[-0.491, 1.659, -0.196, -0.022, -0.454, 0.678, -0.832, -2.052, 0.004, 0.347, -0.526, 0.571, 0.795, -0.021, 0.441, -1.124, 2.664, 1.103, 0.264, -1.032, -0.686, -0.818, -0.077, 0.862, -0.040, -1.191, 0.642, -0.563, -2.054, 1.149, 0.667, -0.351, 1.424]	0
[-0.731, 1.394, -0.370, -0.899, -0.475, 3.006, -0.785, -0.808, 0.235, 1.119, -1.196, 0.972, -0.078, 0.069, 0.835, -0.857, 3.937, 1.473, 1.235, -0.560, -0.218, -0.864, 0.575, 0.625, 0.504, -1.602, -0.049, 0.118, -2.088, 0.427, -0.002, -0.494, -0.099]	0
[-0.861, 1.711, -0.603, -0.785, -1.946, 1.189, -1.389, -2.046, 0.053, 0.105, -1.019, 1.406, 1.053, -0.071, 0.389, -1.133, 2.831, 1.895, 0.582, -0.817, -0.702, -0.782, 0.637, 1.251, 0.214, -1.184, 0.574, -0.522, 0.217, 0.869, 1.058, -0.702, 1.825]	0
[-0.118, 2.029, -0.123, 0.093, -0.683, 2.330, 0.171, -1.073, -0.453, 2.381, -0.111, 1.924, 1.561, -0.590, 1.556, -1.641, 3.874, 1.169, 1.600, -0.152, -0.833, -1.435, 0.728, 0.817, 1.023, -2.517, 0.686, -0.515, -1.603, 0.768, 0.841, 0.961, -0.494]	1
[-1.472, 3.158, -0.414, -2.215, -2.888, 2.073, -2.436, -2.578, -0.068, -0.620, -2.342, 1.475, 0.590, -0.046, 0.214, -1.057, 4.654, 2.971, 1.141, -1.787, -1.245, -0.786, 0.062, 1.851, -0.214, -1.516, 1.097, 0.213, 0.002, 1.662, 1.615, -2.685, 3.214]	2
[-1.110, 2.537, -0.236, -1.127, -1.691, 4.084, -1.245, -1.808, 0.369, 1.652, -1.538, 1.769, 0.909, 0.121, 1.058, -1.681, 5.559, 2.436, 1.408, -0.995, -0.449, -1.470, 0.456, 0.940, 1.242, -2.339, 0.050, -0.055, -3.224, 1.247, -0.316, -1.044, 0.632]	2
[-0.628, 1.253, -0.889, -0.892, -0.526, 1.721, -1.065, -1.179, 0.397, -0.078, -0.860, 0.110, 0.188, 0.519, 0.311, -0.246, 3.143, 1.802, 0.485, -0.918, 0.143, -0.738, 0.165, 0.540, -0.013, -0.502, 0.177, 0.277, -2.141, 0.710, -0.510, -1.611, 1.096]	0
[1.131, 3.889, -0.303, 1.479, 3.835, -0.156, 0.117, -0.900, -1.160, 3.731, 1.610, 1.436, 1.099, -0.983, 2.322, -1.350, 5.018, 0.592, 1.624, 0.011, -1.056, -1.157, 0.402, 1.569, 0.929, -2.179, 1.317, -0.634, -5.249, 1.059, 1.553, 1.085, -1.073]	1
[-0.444, 1.423, -0.423, -0.787, -1.953, 3.870, -0.454, -0.955, -0.159, 1.786, -0.655, 1.983, 1.342, -0.540, 1.176, -1.606, 4.177, 1.692, 1.194, -0.511, -0.617, -1.025, 0.899, 0.726, 1.164, -2.264, 0.091, -0.099, -1.589, 0.325, 0.291, -0.215, -0.259]	1
[-0.348, 2.535, -0.109, -0.546, -1.364, 3.449, -0.249, -1.050, -0.574, 3.026, -0.468, 2.832, 1.481, -0.705, 1.792, -1.682, 5.620, 1.448, 2.110, -0.207, -1.096, -1.556, 0.929, 1.171, 1.234, -2.674, 0.465, -0.358, -1.504, 0.831, 1.069, 0.732, -0.814]	1
[-0.334, 4.415, -0.446, -0.156, 1.172, 2.339, -1.204, -2.213, -0.555, 2.990, -0.172, 1.880, 1.226, -0.158, 2.112, -1.831, 7.387, 2.122, 1.758, -1.581, -1.017, -1.359, 0.708, 1.644, 0.993, -3.036, 0.814, -0.713, -6.004, 1.643, 0.266, -0.405, 0.591]	1
[-0.303, 3.372, -0.513, -0.158, -0.602, 2.181, -0.968, -2.138, -0.471, 1.718, -0.368, 1.981, 1.379, -0.456, 1.405, -2.090, 5.565, 1.613, 1.550, -0.676, -1.058, -1.504, 0.590, 1.224, 0.745, -2.584, 0.793, -0.581, -3.511, 1.629, 0.838, 0.085, 0.732]	1
[-1.016, 2.037, -0.254, -1.714, -3.034, 1.605, -1.857, -1.714, 0.041, -0.874, -2.029, 1.657, 0.340, 0.057, 0.472, -0.338, 2.701, 1.783, 0.864, -1.009, -0.458, -0.295, 0.187, 1.412, -0.309, -0.593, 0.431, 0.537, 2.764, 0.503, 2.126, -1.633, 2.592]	2
[-0.212, 4.410, -0.641, -0.568, -1.099, -0.205, -1.595, -2.835, -0.799, 1.341, -0.612, 3.067, 1.390, -1.015, 0.696, -1.203, 3.809, 1.688, 1.890, -1.105, -1.402, -0.725, -0.158, 2.794, -0.401, -1.673, 1.820, -0.797, 1.597, 1.314, 4.163, -0.760, 2.241]	2
[-0.149, 1.147, -0.420, -0.868, -2.397, 4.035, -0.009, -0.488, -0.229, 1.927, -1.435, 2.631, 1.107, -0.294, 1.020, -1.212, 3.790, 1.142, 1.751, -0.259, -0.623, -0.886, 1.044, 0.591, 1.402, -1.987, -0.080, -0.066, -0.209, 0.194, 0.192, 0.512, -1.318]	1
[-0.500, 2.932, -0.425, -0.530, -0.079, 3.439, -0.797, -2.100, -0.292, 2.620, -0.527, 1.491, 1.329, -0.414, 1.409, -2.138, 6.345, 2.164, 1.703, -0.982, -0.738, -2.003, 1.014, 1.027, 1.108, -2.895, 0.481, -0.638, -5.294, 1.350, -0.394, 0.286, -0.362]	1
[-0.613, 2.605, -0.135, -1.635, -0.744, 0.860, -1.266, -0.603, 0.129, 0.554, -1.324, 1.705, -0.111, 0.034, 1.256, 0.139, 3.446, 1.448, 1.254, -0.404, -0.538, -0.017, -0.637, 1.803, 0.015, -0.674, 0.622, 0.622, 1.669, 0.412, 2.235, -1.494, 1.084]	2
[-0.453, 1.041, -0.228, -0.368, -1.545, 3.481, 0.248, -0.032, -0.232, 2.599, -0.227, 1.950, 1.180, -0.608, 0.995, -1.253, 3.848, 0.705, 1.383, 0.024, -0.742, -1.382, 1.009, 0.088, 1.738, -2.160, -0.029, -0.540, -2.473, 0.705, -0.509, 1.141, -1.495]	1
[-0.793, 1.990, -0.711, -0.956, -1.945, 3.710, -0.493, -1.571, -0.263, 2.152, -0.776, 2.109, 1.460, -0.273, 0.463, -1.977, 4.869, 1.710, 1.333, -0.349, -0.872, -1.331, 0.885, 1.004, 1.102, -2.493, 0.247, -0.363, -1.756, 0.967, 0.302, 0.386, -0.101]	1
[-0.008, 1.598, -0.352, -0.533, -2.908, 1.770, -0.404, -0.942, -0.496, 1.744, -0.900, 2.623, 1.536, -0.694, 1.014, -1.180, 3.148, 0.782, 1.723, -0.254, -1.147, -0.965, 0.503, 1.312, 0.859, -2.110, 0.785, -0.206, 1.692, 0.580, 1.906, 1.168, -0.498]	0
[-0.790, 1.784, -0.062, -1.299, -2.600, 2.648, -0.820, -0.864, -0.074, 0.970, -1.554, 2.414, 0.846, -0.051, 0.992, -0.839, 3.364, 1.411, 1.457, -0.519, -0.505, 0.009, 0.761, 1.420, 0.577, -1.473, 0.421, -0.109, 1.948, 0.096, 1.744, -0.150, 0.307]	0
